Here is a tiny trained network, its code and every weight. The questions are about switching its units off for an input and a class, where a switched-off unit gives its printed mean instead of its output.

import numpy as np


def w(rows, s, z=0):
    codes = np.array(rows[::2]) - 128.0
    scale = np.full(codes.shape[1], s)
    scale[-1] = z or s
    return codes * scale


def norm(h):
    return h / np.sqrt((h * h).mean(-1, keepdims=True) + 1e-5)


def f(y):
    return y / 2 * (1 + np.tanh(0.7978845608 * (y + 0.044715 * y**3)))


def log_softmax(a):
    a = a - a.max(-1, keepdims=True)
    return a - np.log(np.exp(a).sum(-1, keepdims=True))


def net(x, mask):
    res = np.array(x, float).reshape(1, 5) / 4 @ E
    u = 0
    for l in range(4):
        y = f(norm(res) @ A[l][:, :-1].T + A[l][:, -1])
        res = res + np.where(mask[u : u + 5], y, B[l][:, -1]) @ B[l][:, :-1]
        u += 5
    return log_softmax(norm(res)[-1] @ U[:, :-1].T + U[:, -1])


A, B = {}, {}
E = w([
[149,106,27,137,181,151,196,160,51,109,112,113],'x0',
[133,145,158,143,99,96,91,22,156,64,199,167],'x1',
[87,176,38,157,133,241,70,125,126,105,31,160],'x2',
[128,71,118,167,252,112,113,127,190,69,169,205],'x3',
[110,212,44,38,118,49,152,55,71,59,91,215],'x4',
],0.0021)
A[0] = w([
[157,63,158,142,195,129,132,215,186,178,126,122,69],'0.n0',
[114,205,103,61,123,94,126,59,104,67,90,184,73],'0.n1',
[86,141,127,187,143,168,28,5,184,40,151,203,3],'0.n2',
[128,166,182,73,61,68,132,112,146,166,156,115,108],'0.n3',
[148,81,88,205,158,225,88,219,128,182,48,62,32],'0.n4',
],0.0029,0.0031)
B[0] = w([
[82,129,168,137,87,170,122,134,113,141,148,81,193],'0.n0',
[119,163,131,158,110,105,96,136,145,206,141,130,245],'0.n1',
[254,197,30,126,96,151,152,128,153,69,163,131,211],'0.n2',
[120,101,111,164,155,113,124,130,59,121,131,101,202],'0.n3',
[82,167,158,44,112,78,181,115,130,123,169,168,254],'0.n4',
],0.0042,0.0013)
A[1] = w([
[105,131,191,123,104,157,74,154,191,152,113,129,106],'1.n0',
[72,79,74,127,254,127,170,159,98,84,108,187,30],'1.n1',
[167,80,175,151,111,97,106,116,138,142,160,102,84],'1.n2',
[148,118,100,142,161,177,107,181,150,137,54,133,124],'1.n3',
[154,76,159,161,197,119,112,102,201,54,176,190,5],'1.n4',
],0.0042,0.0018)
B[1] = w([
[76,117,100,123,207,109,158,171,102,180,97,141,176],'1.n0',
[253,45,179,97,92,84,72,150,99,174,36,22,228],'1.n1',
[97,83,160,166,174,118,71,109,106,105,121,127,194],'1.n2',
[101,125,238,75,55,157,150,86,111,51,154,73,159],'1.n3',
[59,184,46,83,105,123,145,119,75,197,37,151,252],'1.n4',
],0.0035,0.0019)
A[2] = w([
[164,121,216,127,93,89,141,106,124,75,216,107,3],'2.n0',
[106,179,124,144,108,150,126,146,129,148,136,123,72],'2.n1',
[165,159,128,120,137,2,100,110,153,130,158,182,84],'2.n2',
[171,103,145,118,155,39,106,75,134,92,151,149,67],'2.n3',
[113,139,156,154,163,135,72,103,234,118,145,182,8],'2.n4',
],0.0042,0.0027)
B[2] = w([
[44,109,224,132,156,223,64,137,203,27,187,146,131],'2.n0',
[122,116,99,72,156,89,157,113,113,102,55,184,124],'2.n1',
[32,208,83,66,53,108,253,41,38,168,117,130,253],'2.n2',
[59,177,147,22,60,183,148,84,104,57,103,144,192],'2.n3',
[160,150,31,88,88,86,132,99,42,170,24,146,125],'2.n4',
],0.0029,0.0016)
A[3] = w([
[121,110,159,117,155,37,120,38,114,59,195,150,2],'3.n0',
[217,143,62,177,155,162,2,86,171,82,66,168,19],'3.n1',
[110,88,206,129,94,138,92,168,129,165,87,71,99],'3.n2',
[107,214,45,73,54,166,162,68,30,95,49,131,11],'3.n3',
[137,181,99,108,65,152,187,156,54,155,107,71,58],'3.n4',
],0.0034,0.0022)
B[3] = w([
[47,166,169,34,89,145,134,91,101,66,106,140,128],'3.n0',
[157,71,236,153,49,214,50,247,183,55,98,100,148],'3.n1',
[187,130,16,170,227,68,191,84,131,99,209,186,173],'3.n2',
[67,80,217,239,150,41,72,64,118,240,160,159,255],'3.n3',
[152,148,39,49,124,82,103,56,152,121,2,192,182],'3.n4',
],0.0028,0.0044)
U = w([
[112,55,191,218,209,122,137,176,145,170,251,66,216],'0',
[175,121,145,185,79,187,29,176,174,101,73,136,102],'1',
[79,194,99,113,79,47,122,31,81,181,100,182,243],'2',
[248,73,84,70,158,87,163,165,90,140,66,64,161],'3',
[211,182,59,153,108,160,115,101,184,13,218,181,27],'4',
[80,123,223,77,98,130,132,89,102,2,203,98,8],'5',
[64,178,102,70,162,206,190,225,174,162,116,140,63],'6',
],0.0084,0.0017)

Each question gives the input, the list of numbers given to net, and the class t.
The units are the neurons (one row each of A and B). Each row of codes is followed by its name. A weight is (code - 128) times the scale printed after its matrix; where a second scale follows, it is the last column's (A, B and U).
mask holds one flag per neuron, layer by layer. A switched-off neuron (its flag False) gives its mean, the last column of its row in B, instead of its output. The means were averaged over made-up inputs and are rounded, as every weight is.
A unit's drop is (log p(t) with every unit on - log p(t) with that unit switched off) / (log p(t) with every unit on - log p(t) with every unit switched off).
The circuit of an input: a set's keep is (log p(t) with only the set's units on - log p(t) with every unit switched off) / (log p(t) with every unit on - log p(t) with every unit switched off). Starting from the 12 units with the biggest drops (on a tie, the unit counted first), units are removed one at a time, each time the one whose removal leaves the highest keep (on an exact tie, the one counted first), for as long as the keep stays at least 0.8.
circuit, biggest first: the units of the circuit, biggest drop first
unit that matters most: the unit with the biggest drop
k most important neurons: the k neurons with the biggest drops, biggest first
top k neurons in layer l: the k neurons of layer l with the biggest drops, biggest first
input [8,1,2,-7,-8], class 6: 2 most important neurons => (1.n1; 0.n4)
input [3,-7,5,3,4], class 3: circuit, biggest first => (1.n1)
input [-3,-8,-7,-5,0], class 0: top 3 neurons in layer 1 => (1.n4; 1.n1; 1.n2)
input [6,8,-8,-1,-6], class 5: circuit, biggest first => (3.n0; 3.n3)
input [3,-3,7,0,-2], class 3: 4 most important neurons => (1.n1; 2.n2; 1.n4; 0.n1)
input [0,1,2,7,0], class 1: 2 most important neurons => (3.n1; 0.n2)
input [-2,-4,3,6,4], class 1: circuit, biggest first => (3.n1; 0.n4)
input [-2,4,-5,-7,2], class 5: circuit, biggest first => (2.n0; 1.n4)
input [0,7,2,3,-7], class 1: circuit, biggest first => (3.n1; 0.n2; 1.n4)
input [-8,8,-2,2,-5], class 2: 2 most important neurons => (1.n4; 2.n4)
input [4,-6,-2,-2,-4], class 6: top 2 neurons in layer 3 => (3.n3; 3.n4)
input [6,1,-5,8,5], class 3: top 2 neurons in layer 1 => (1.n1; 1.n3)
input [-1,-3,-6,-8,-1], class 0: 3 most important neurons => (1.n4; 2.n2; 2.n0)
input [-1,-2,8,2,-7], class 6: circuit, biggest first => (0.n4)
input [6,6,6,8,-5], class 1: circuit, biggest first => (3.n1; 1.n1)
input [6,0,2,-5,-7], class 6: 3 most important neurons => (1.n1; 0.n4; 3.n3)
input [-4,0,6,4,4], class 1: 2 most important neurons => (3.n1; 0.n4)
input [-5,-2,4,2,-6], class 6: 3 most important neurons => (3.n3; 0.n4; 1.n1)
input [1,5,6,7,-6], class 1: top 2 neurons in layer 3 => (3.n1; 3.n2)
input [4,1,-1,7,-1], class 3: 2 most important neurons => (1.n1; 1.n4)
input [2,-3,7,2,7], class 1: 2 most important neurons => (3.n1; 2.n2)
input [-2,1,-8,8,0], class 2: unit that matters most => 1.n4
input [-2,6,4,-6,-7], class 0: circuit, biggest first => (1.n0; 1.n4; 3.n2)
